+2.79 -3.17 -0.08
+3.52 -3.46 -2.66
-2.55 -2.19 -4.89
+4.77 +3.11 +0.09
-2.26 -4.99 +0.68
|
-3.46 -2.66
-2.19 -4.89

+3.14 +2.58 +4.75 +3.04 +4.25
+3.51 +3.12 +5.33 +3.34 +4.95
+3.10 +2.45 +4.95 +2.92 +4.52
|
+3.12 +5.33
+2.45 +4.95

-1.90 -5.30 -0.13 +5.73
-1.91 -5.24 -0.17 +5.58
+0.93 +1.02 +0.88 +0.70
-0.12 +2.11 -1.28 -5.12
|
-5.24 -0.17
+1.02 +0.88

-1.45 -1.20 -1.75
+1.18 +5.10 -3.73
-3.15 -6.51 +1.10
-2.44 -5.47 +1.38
-3.08 -6.64 +1.41
|
+5.10 -3.73
-6.51 +1.10

-4.44 +0.02 +2.94 +4.40 -1.53
+0.30 -4.67 -1.15 +1.83 +1.81
+1.23 +0.56 -2.17 +1.19 +0.58
-1.05 -0.17 -4.39 -0.67 -4.74
|
-4.67 -1.15
+0.56 -2.17

+4.68 -1.70 -5.86
+1.25 +0.85 +0.59
+3.24 -2.25 -5.84
|
+0.85 +0.59
-2.25 -5.84

-5.68 -4.59 -3.18
-3.85 -4.43 -3.94
-4.41 -5.86 -4.21
-5.95 -3.99 -3.12
+4.92 +3.39 +3.12
|
-4.43 -3.94
-5.86 -4.21

-6.24 -5.02 +5.00 -5.70
+6.49 +5.31 -5.31 +5.96
-6.56 -5.29 +5.28 -6.00
-6.38 -5.29 +5.29 -5.88
-4.59 -3.90 +3.85 -4.26
|
+5.31 -5.31
-5.29 +5.28

+0.24 +0.00 +0.00 +0.14 +1.74
+0.26 +2.33 +3.92 +1.58 +4.37
+0.00 +0.12 +5.75 +0.20 +6.35
|
+2.33 +3.92
+0.12 +5.75
---
+0.43 -0.35
-5.14 +4.46
+0.03 +0.17
|
+0.43 -0.35
-5.14 +4.46

+1.56 +5.06 -0.64
-1.46 -4.41 +4.62
|
+1.56 +5.06
-1.46 -4.41

-6.51 -6.20 -5.40
+0.85 +0.25 -0.14
|
-6.51 -6.20
+0.85 +0.25

-2.87 +5.41 +4.84 +0.20 -3.01
-2.93 +5.48 +5.57 +0.20 -2.33
-3.04 +6.49 +6.60 -0.15 -2.38
-3.17 +6.14 +5.36 +0.01 -3.37
|
-2.87 +5.41
-2.93 +5.48

-5.39 -5.10 +5.17 -5.20
+0.31 -0.32 +0.20 +0.07
-5.62 -5.38 +5.57 -5.40
-5.82 -5.45 +5.62 -5.72
+0.39 -0.51 +0.26 +0.03
|
-5.39 -5.10
+0.31 -0.32

-5.60 +1.97 +2.94 +2.22
-2.23 +0.89 +0.55 +2.01
|
-5.60 +1.97
-2.23 +0.89

-5.37 -5.59
+4.44 +6.17
+3.91 +2.70
+5.56 +4.16
-4.35 -3.57
|
-5.37 -5.59
+4.44 +6.17

-6.46 -6.18
-0.56 -3.11
-4.56 -2.61
|
-6.46 -6.18
-0.56 -3.11
